Here is a tiny trained network, its code and every weight. The questions are about switching its units off for an input and a class, where a switched-off unit gives its printed mean instead of its output.

import numpy as np


def w(rows, s, z=0):
    codes = np.array(rows[::2]) - 128.0
    scale = np.full(codes.shape[1], s)
    scale[-1] = z or s
    return codes * scale


def f(y):
    return y / 2 * (1 + np.tanh(0.7978845608 * (y + 0.044715 * y**3)))


def log_softmax(a):
    a = a - a.max(-1, keepdims=True)
    return a - np.log(np.exp(a).sum(-1, keepdims=True))


def net(x, mask):
    res = np.array(x, float).reshape(1, 5) / 4 @ E
    y = f(res @ A[0][:, :-1].T + A[0][:, -1])
    res = res + np.where(mask, y, B[0][:, -1]) @ B[0][:, :-1]
    return log_softmax(res[-1] @ U[:, :-1].T + U[:, -1])


A, B = {}, {}
E = w([
[29,203,181,118,160],'x0',
[89,63,176,255,74],'x1',
[101,172,219,161,212],'x2',
[6,147,40,138,169],'x3',
[212,238,63,240,101],'x4',
],0.0053)
A[0] = w([
[205,106,116,157,108,122],'n0',
[53,106,173,113,181,209],'n1',
[117,134,176,168,133,179],'n2',
[114,163,193,162,157,205],'n3',
[76,189,149,201,125,159],'n4',
[102,194,58,79,87,253],'n5',
[146,139,158,131,144,91],'n6',
[55,71,187,98,137,157],'n7',
[58,156,176,101,201,163],'n8',
[223,184,207,28,145,142],'n9',
[135,168,166,240,133,165],'n10',
[200,150,137,215,123,176],'n11',
[102,200,169,171,107,152],'n12',
[154,174,99,173,129,135],'n13',
[156,106,147,125,130,118],'n14',
[137,131,110,127,127,139],'n15',
[69,123,163,128,125,238],'n16',
[178,117,95,152,86,85],'n17',
[180,106,107,148,154,157],'n18',
[168,122,48,111,111,238],'n19',
[119,196,120,106,140,203],'n20',
[162,251,96,134,210,195],'n21',
[98,100,170,174,64,51],'n22',
],0.013,0.0021)
B[0] = w([
[162,162,137,202,151,190],'n0',
[115,205,42,159,175,229],'n1',
[114,78,136,91,153,165],'n2',
[122,61,97,103,146,195],'n3',
[89,85,111,58,63,208],'n4',
[87,135,46,93,184,228],'n5',
[140,101,140,116,132,135],'n6',
[98,233,90,122,129,223],'n7',
[108,144,31,178,179,241],'n8',
[237,95,135,3,126,249],'n9',
[124,23,140,161,66,218],'n10',
[156,118,204,194,83,222],'n11',
[69,60,119,112,81,188],'n12',
[112,173,130,162,87,186],'n13',
[160,156,146,132,124,138],'n14',
[130,139,111,132,129,137],'n15',
[107,168,89,91,157,186],'n16',
[120,130,91,185,153,183],'n17',
[158,157,126,173,124,158],'n18',
[144,161,30,149,89,224],'n19',
[65,135,107,123,161,186],'n20',
[36,210,177,141,139,255],'n21',
[76,105,198,95,200,165],'n22',
],0.025,0.0072)
U = w([
[34,245,107,195,183,186],'0',
[248,139,183,72,71,189],'1',
[53,71,192,94,37,121],'2',
[112,103,3,74,137,199],'3',
[153,34,225,185,93,127],'4',
[140,92,139,141,123,3],'5',
[137,93,140,138,125,18],'6',
[153,143,105,246,39,119],'7',
],0.0056,0.0031)

Each question gives the input, the list of numbers given to net, and the class t.
The units are the neurons (one row each of A and B). Each row of codes is followed by its name. A weight is (code - 128) times the scale printed after its matrix; where a second scale follows, it is the last column's (A, B and U).
mask holds one flag per neuron, in row order. A switched-off neuron (its flag False) gives its mean, the last column of its row in B, instead of its output. The means were averaged over made-up inputs and are rounded, as every weight is.
A unit's drop is (log p(t) with every unit on - log p(t) with that unit switched off) / (log p(t) with every unit on - log p(t) with every unit switched off).
The circuit of an input: a set's keep is (log p(t) with only the set's units on - log p(t) with every unit switched off) / (log p(t) with every unit on - log p(t) with every unit switched off). Starting from the 12 units with the biggest drops (on a tie, the unit counted first), units are removed one at a time, each time the one whose removal leaves the highest keep (on an exact tie, the one counted first), for as long as the keep stays at least 0.8.
units of the circuit, in order: the units of the circuit, biggest drop first
k most important neurons: the k neurons with the biggest drops, biggest first
drop of u: that unit's drop, to one decimal
input [2,-7,1,-7,1], class 1: units of the circuit, in order	(n9)
input [-1,3,0,-7,8], class 4: units of the circuit, in order	(n10 n11)
input [-3,7,7,8,-3], class 3: 2 most important neurons	(n21 n4)
input [5,2,-3,7,4], class 3: 2 most important neurons	(n4 n5)
input [-5,-1,-4,7,-7], class 0: 3 most important neurons	(n9 n7 n4)
input [0,-7,8,-4,1], class 1: 2 most important neurons	(n9 n5)
input [-2,7,-7,-5,-3], class 0: 3 most important neurons	(n9 n22 n10)
input [-3,-1,1,1,8], class 7: 2 most important neurons	(n11 n10)
input [7,2,1,4,3], class 3: 2 most important neurons	(n4 n8)
input [-5,4,2,1,6], class 7: 2 most important neurons	(n9 n13)
input [-1,-5,7,3,8], class 2: 3 most important neurons	(n10 n1 n4)
input [-3,-2,2,1,4], class 7: 2 most important neurons	(n1 n7)
input [-2,6,4,-7,2], class 4: drop of n5	0.0
input [-2,-4,0,-2,1], class 1: drop of n9	0.1
input [7,3,-6,8,4], class 3: units of the circuit, in order	(n4)
input [-6,1,-3,-8,-2], class 1: drop of n9	0.3
